Below are the code and all the weights of a small trained network. Each question names an input and a class and asks about switching units off, where a switched-off unit gives its printed mean instead of its output.

import numpy as np


def w(rows, s, z=0):
    codes = np.array(rows[::2]) - 128.0
    scale = np.full(codes.shape[1], s)
    scale[-1] = z or s
    return codes * scale


def f(y):
    return y / 2 * (1 + np.tanh(0.7978845608 * (y + 0.044715 * y**3)))


def log_softmax(a):
    a = a - a.max(-1, keepdims=True)
    return a - np.log(np.exp(a).sum(-1, keepdims=True))


def net(x, mask):
    res = np.array(x, float).reshape(1, 5) / 4 @ E
    y = f(res @ A[0][:, :-1].T + A[0][:, -1])
    res = res + np.where(mask, y, B[0][:, -1]) @ B[0][:, :-1]
    return log_softmax(res[-1] @ U[:, :-1].T + U[:, -1])


A, B = {}, {}
E = w([
[208,158,154,116,92,206,2,39,104,91,78],'x0',
[131,8,82,103,115,83,125,29,169,161,173],'x1',
[93,146,23,57,181,89,4,150,83,79,127],'x2',
[228,179,121,60,204,106,136,92,83,107,179],'x3',
[125,99,111,142,75,80,141,154,50,13,87],'x4',
],0.0064)
A[0] = w([
[12,89,146,184,84,94,214,201,173,183,147,197],'N1',
[154,142,108,124,123,92,119,161,1,28,105,241],'N2',
[129,57,142,176,27,166,62,54,171,100,66,205],'N3',
[171,190,204,136,99,185,150,130,55,28,52,233],'N4',
[113,107,35,70,158,35,109,124,91,92,162,177],'N5',
[139,139,188,137,124,150,173,120,203,247,190,227],'N6',
[191,133,165,97,153,136,169,83,185,189,196,190],'N7',
[141,60,73,91,175,50,162,144,120,141,222,253],'N8',
[168,122,180,124,141,147,178,81,172,220,187,188],'N9',
[111,110,43,33,187,75,74,144,61,116,149,188],'N10',
[38,113,131,200,82,111,182,202,196,166,120,191],'N11',
],0.0059,0.0029)
B[0] = w([
[46,51,110,146,125,121,244,186,100,125,38,255],'N1',
[191,180,166,102,110,78,155,152,103,36,203,219],'N2',
[150,16,54,83,48,71,58,64,86,219,157,214],'N3',
[185,129,214,165,55,131,64,195,51,80,154,226],'N4',
[110,202,32,36,187,49,198,131,180,70,232,195],'N5',
[119,76,186,226,192,176,137,101,192,194,71,238],'N6',
[255,123,176,183,237,149,115,48,226,143,150,201],'N7',
[126,160,136,126,210,66,241,87,153,88,151,207],'N8',
[169,57,196,231,215,146,126,47,204,203,138,212],'N9',
[128,221,54,37,155,129,145,129,181,72,174,211],'N10',
[29,62,108,139,70,152,226,192,76,153,41,234],'N11',
],0.0061,0.0075)
U = w([
[232,185,255,147,64,127,84,216,13,52,151,217],'0',
[140,201,54,40,171,24,189,119,163,61,230,88],'1',
[50,224,115,124,158,202,82,192,141,182,79,137],'2',
[170,57,65,80,24,83,30,56,60,168,141,209],'3',
[149,230,67,59,177,222,31,152,148,113,122,126],'4',
[209,123,192,197,191,209,82,58,222,190,133,101],'5',
[19,87,109,140,57,156,185,227,85,150,39,133],'6',
[118,105,164,174,182,96,203,118,142,135,88,2],'7',
],0.0059,0.0018)

Each question gives the input, the list of numbers given to net, and the class t.
The units are the neurons (one row each of A and B). Each row of codes is followed by its name. A weight is (code - 128) times the scale printed after its matrix; where a second scale follows, it is the last column's (A, B and U).
mask holds one flag per neuron, in row order. A switched-off neuron (its flag False) gives its mean, the last column of its row in B, instead of its output. The means were averaged over made-up inputs and are rounded, as every weight is.
A unit's drop is (log p(t) with every unit on - log p(t) with that unit switched off) / (log p(t) with every unit on - log p(t) with every unit switched off).
The circuit of an input: a set's keep is (log p(t) with only the set's units on - log p(t) with every unit switched off) / (log p(t) with every unit on - log p(t) with every unit switched off). Starting from all 11 units, units are removed one at a time, each time the one whose removal leaves the highest keep (on an exact tie, the one counted first), for as long as the keep stays at least 0.8.
circuit, biggest first: the units of the circuit, biggest drop first
unit that matters most: the unit with the biggest drop
k most important neurons: the k neurons with the biggest drops, biggest first
drop when u is switched off: that unit's drop, to one decimal
input [-8,-5,-6,0,-2], class 6: unit that matters most => N11
input [0,-6,3,3,0], class 0: circuit, biggest first => N4; N2
input [2,-2,5,-5,-3], class 4: circuit, biggest first => N1; N9
input [6,0,7,6,-4], class 1: circuit, biggest first => N5; N10
input [5,-7,-3,-8,-3], class 6: circuit, biggest first => N11; N7
input [0,-3,-4,-1,3], class 0: 2 most important neurons => N4; N6
input [-6,7,0,3,-8], class 5: 2 most important neurons => N7; N9
input [2,-8,6,-8,-1], class 0: 2 most important neurons => N4; N1
input [-2,-6,3,-5,7], class 0: 2 most important neurons => N2; N4
input [6,-5,8,-6,6], class 0: 2 most important neurons => N4; N2
input [-3,-6,5,1,7], class 1: 2 most important neurons => N5; N10
input [8,-1,0,4,-3], class 0: 3 most important neurons => N4; N6; N9
input [6,5,3,3,0], class 1: drop when N5 is switched off => 0.3
input [6,4,-1,-4,-1], class 3: unit that matters most => N3
input [4,4,6,-2,6], class 1: drop when N5 is switched off => 0.2
input [-2,8,3,-3,5], class 1: drop when N11 is switched off => 0.0
input [-4,-3,-4,4,-6], class 5: drop when N7 is switched off => 0.1
